Below are the code and all the weights of a small trained network. Each question names an input and a target symbol and asks about switching units off, where a switched-off unit gives its printed mean instead of its output.

import numpy as np


def w(rows, s, z=0):
    codes = np.array(rows[::2]) - 128.0
    scale = np.full(codes.shape[1], s)
    scale[-1] = z or s
    return codes * scale


def norm(h):
    return h / np.sqrt((h * h).mean(-1, keepdims=True) + 1e-5)


def f(y):
    return np.maximum(y, 0)


def softmax(a):
    e = np.exp(a - a.max(-1, keepdims=True))
    return e / e.sum(-1, keepdims=True)


def log_softmax(a):
    a = a - a.max(-1, keepdims=True)
    return a - np.log(np.exp(a).sum(-1, keepdims=True))


def net(x, mask):
    ids = ['ΓΔΞΠΣΦαβεζηθμψω'.index(c) for c in x.split()]
    T = len(ids)
    res = E[ids] + P[:T]
    u = 0
    for l in range(2):
        q, k, v = (norm(res) @ M[l].T for M in (Q, K, V))
        z = softmax(np.where(np.tri(T) > 0, q @ k.T / 3**0.5, -1e9)) @ v
        res = res + np.where(mask[u], z, O[l][:, -1]) @ O[l][:, :-1]
        u += 1
        y = f(norm(res) @ A[l][:, :-1].T + A[l][:, -1])
        res = res + np.where(mask[u : u + 8], y, B[l][:, -1]) @ B[l][:, :-1]
        u += 8
    return log_softmax(norm(res)[-1] @ U[:, :-1].T + U[:, -1])


Q, K, V, O, A, B = {}, {}, {}, {}, {}, {}
E = w([
[180,112,172,84,105,93,86,172,155],'Γ',
[121,84,188,156,218,125,56,64,111],'Δ',
[217,124,159,174,77,168,165,175,128],'Ξ',
[161,140,142,97,199,122,78,169,171],'Π',
[132,90,102,182,108,202,82,146,77],'Σ',
[117,100,82,185,102,207,97,145,111],'Φ',
[82,114,144,133,119,62,116,101,211],'α',
[57,182,174,128,181,133,148,136,191],'β',
[83,185,89,107,137,151,64,71,123],'ε',
[133,55,85,143,160,72,159,124,105],'ζ',
[132,177,102,175,182,166,134,151,5],'η',
[151,107,92,84,144,186,152,95,135],'θ',
[85,107,164,115,101,190,100,126,83],'μ',
[83,143,190,135,127,154,178,183,161],'ψ',
[120,138,110,107,89,140,213,117,252],'ω',
],0.025)
P = w([
[254,78,66,90,52,172,55,184,201],'0',
[170,60,81,110,111,193,67,210,170],'1',
[151,85,88,98,131,166,98,202,153],'2',
[118,81,111,115,134,171,109,173,136],'3',
[117,87,110,119,127,162,124,138,121],'4',
[106,115,134,130,146,143,149,133,92],'5',
[109,115,130,132,121,140,165,98,94],'6',
[107,128,144,162,122,139,171,91,84],'7',
[121,121,144,182,100,151,180,59,84],'8',
],0.0096)
Q[0] = w([
[11,104,112,106,115,144,96,201,121],'L0H1',
[184,203,249,13,14,92,68,135,143],'L0H1',
[31,76,214,251,144,153,147,6,143],'L0H1',
],0.013)
K[0] = w([
[51,101,96,76,171,79,122,100,105],'L0H1',
[182,132,99,152,154,80,4,176,180],'L0H1',
[105,150,107,245,131,97,144,22,117],'L0H1',
],0.016)
V[0] = w([
[183,108,107,178,178,93,170,174,162],'L0H1',
[157,101,178,33,151,234,196,112,136],'L0H1',
[119,107,83,7,138,106,204,132,92],'L0H1',
],0.012)
O[0] = w([
[178,172,129,158,85,36,154,72,178,4],'L0H1',
[199,156,186,141,133,254,124,59,91,175],'L0H1',
[191,142,80,51,140,138,177,130,104,8],'L0H1',
],0.0094,0.0036)
A[0] = w([
[166,118,213,84,56,85,61,137,70,90],'L0N1',
[46,250,81,93,147,120,63,86,162,15],'L0N2',
[90,176,77,131,131,107,31,36,108,208],'L0N3',
[77,149,97,106,100,119,162,84,145,199],'L0N4',
[129,146,163,121,222,91,106,98,147,4],'L0N5',
[244,177,167,139,176,121,129,167,122,60],'L0N6',
[124,166,66,70,51,153,170,136,172,91],'L0N7',
[181,110,68,145,138,109,154,168,106,225],'L0N8',
],0.014,0.0012)
B[0] = w([
[168,94,143,139,234,101,144,160,112,187],'L0N1',
[157,173,6,101,180,159,193,159,104,240],'L0N2',
[93,195,96,99,130,62,98,158,142,254],'L0N3',
[118,115,157,109,97,130,160,122,74,164],'L0N4',
[133,94,132,147,101,194,84,82,144,187],'L0N5',
[99,131,146,92,77,148,71,150,195,207],'L0N6',
[171,84,160,175,169,64,185,103,81,164],'L0N7',
[159,193,89,160,171,125,161,118,101,166],'L0N8',
],0.017,0.0092)
Q[1] = w([
[183,167,219,97,147,127,83,122,205],'L1H1',
[94,107,171,66,92,7,64,171,180],'L1H1',
[39,149,186,184,168,96,103,58,93],'L1H1',
],0.013)
K[1] = w([
[215,50,182,137,196,140,106,155,197],'L1H1',
[225,64,4,163,123,114,23,180,237],'L1H1',
[25,68,55,179,149,130,102,2,150],'L1H1',
],0.0098)
V[1] = w([
[84,10,181,159,101,124,200,127,117],'L1H1',
[153,90,113,173,146,105,3,3,53],'L1H1',
[107,75,42,149,181,154,181,29,243],'L1H1',
],0.012)
O[1] = w([
[168,109,86,185,128,130,118,121,188,2],'L1H1',
[137,123,111,103,177,123,73,69,105,130],'L1H1',
[95,85,167,173,84,105,148,8,129,145],'L1H1',
],0.015,0.01)
A[1] = w([
[154,70,169,103,122,94,103,178,65,153],'L1N1',
[85,122,65,126,116,150,74,141,137,151],'L1N2',
[119,122,161,144,157,188,195,172,158,173],'L1N3',
[116,125,210,140,141,70,167,98,158,123],'L1N4',
[172,196,138,127,127,162,120,132,63,6],'L1N5',
[98,154,159,173,75,147,149,75,152,57],'L1N6',
[205,129,146,164,80,120,188,221,138,200],'L1N7',
[79,71,119,145,89,2,142,199,168,107],'L1N8',
],0.016,0.0024)
B[1] = w([
[104,140,81,175,148,119,180,127,185,195],'L1N1',
[159,150,142,139,78,67,155,141,120,254],'L1N2',
[154,105,201,155,120,130,85,132,61,223],'L1N3',
[156,130,114,115,203,58,96,126,107,181],'L1N4',
[123,99,73,85,100,126,144,98,148,210],'L1N5',
[93,122,63,107,155,122,165,140,178,164],'L1N6',
[118,234,183,137,175,106,154,82,108,230],'L1N7',
[156,4,99,81,100,148,150,159,174,195],'L1N8',
],0.017,0.008)
U = w([
[123,113,128,122,122,123,121,111,132,2],'Γ',
[69,98,134,124,189,99,23,51,101,167],'Δ',
[99,144,156,87,68,148,66,122,239,199],'Ξ',
[116,106,158,147,250,121,112,196,194,71],'Π',
[168,98,53,178,132,107,71,158,119,10],'Σ',
[153,120,113,178,13,58,87,117,95,162],'Φ',
[112,1,106,84,84,74,130,133,170,174],'α',
[14,121,115,163,137,165,169,58,192,102],'β',
[24,62,194,169,109,150,140,168,81,123],'ε',
[173,91,143,142,116,36,208,34,55,158],'ζ',
[89,200,83,40,133,105,126,140,89,174],'η',
[172,100,145,57,77,191,155,37,99,184],'θ',
[189,60,84,153,179,218,102,144,65,84],'μ',
[136,235,218,160,99,151,145,87,123,128],'ψ',
[139,148,78,214,127,175,138,80,195,156],'ω',
],0.0084,0.0023)

Each question gives the input, a string of symbols that net reads in full, and the target symbol t.
The units are the heads (3 rows each of Q, K, V and O) and the neurons (one row each of A and B). Each row of codes is followed by its name. A weight is (code - 128) times the scale printed after its matrix; where a second scale follows, it is the last column's (O, A, B and U).
mask holds one flag per unit, layer by layer, with each layer's heads first. A switched-off unit (its flag False) gives its mean, the last column of its rows in O or B, instead of its output. The means were averaged over made-up inputs and are rounded, as every weight is.
A unit's drop is (log p(t) with every unit on - log p(t) with that unit switched off) / (log p(t) with every unit on - log p(t) with every unit switched off).
The circuit of an input: a set's keep is (log p(t) with only the set's units on - log p(t) with every unit switched off) / (log p(t) with every unit on - log p(t) with every unit switched off). Starting from the 12 units with the biggest drops (on a tie, the unit counted first), units are removed one at a time, each time the one whose removal leaves the highest keep (on an exact tie, the one counted first), for as long as the keep stays at least 0.8.
units of the circuit, in order: the units of the circuit, biggest drop first
most important unit: the unit with the biggest drop
k most important neurons: the k neurons with the biggest drops, biggest first
k most important neurons of layer l: the k neurons of layer l with the biggest drops, biggest first
input α μ μ ω β, target ω: 2 most important neurons : (L0N2 L0N7)
input ζ Γ Δ μ Φ, target μ: units of the circuit, in order : (L0H1)
input Γ ε ε ω ε ψ Ξ ζ, target ψ: units of the circuit, in order : (L1H1 L1N7 L0H1)
input Ξ ε Γ α Γ ε Φ, target ε: units of the circuit, in order : (L0N2 L0H1)
input Δ Ξ ζ, target ζ: units of the circuit, in order : (L0N8 L0N3 L1H1)
input Π Γ Φ Δ η Φ Δ Φ β, target β: units of the circuit, in order : (L1H1 L1N6 L0N5)
input ψ Γ ζ ε Σ ζ Φ, target ζ: units of the circuit, in order : (L0H1 L0N7)
input Δ Σ Ξ Φ Δ ω Δ β, target ω: units of the circuit, in order : (L1H1 L0N2 L0N5 L0N7)
input ζ β ψ Π Φ, target ψ: 2 most important neurons : (L1N7 L0N5)
input Γ β ε Σ, target ε: units of the circuit, in order : (L0N2 L1H1)
input Σ ε μ η, target μ: units of the circuit, in order : (L0H1 L1N7)
input α μ ζ ψ, target ζ: 2 most important neurons : (L0N7 L1N7)
input Φ Φ ε Ξ ε α Δ ε Σ, target ε: units of the circuit, in order : (L0H1 L0N2)
input ε β μ ζ ψ Σ β θ, target θ: 3 most important neurons : (L0N7 L1N5 L0N8)
input Φ Σ ω ζ, target ω: 2 most important neurons : (L0N8 L0N7)
input Γ ψ μ, target μ: 2 most important neurons of layer 0 : (L0N6 L0N3)
input ω Π Δ ψ, target Δ: most important unit : L0N2
input ω θ μ, target μ: units of the circuit, in order : (L1H1 L0N3)
input Σ Δ Φ ε Φ α ω Φ, target ω: units of the circuit, in order : (L1H1 L0N7 L0N4)
input Ξ Φ ε Γ Π Φ Δ Φ, target Φ: most important unit : L1N2
input Γ η Φ ε α ψ μ, target α: 2 most important neurons : (L0N2 L1N8)
input β Δ ω β ζ ζ μ Σ, target μ: 2 most important neurons of layer 0 : (L0N3 L0N6)
input Φ ω ζ η, target ω: 3 most important neurons : (L0N7 L0N6 L0N4)
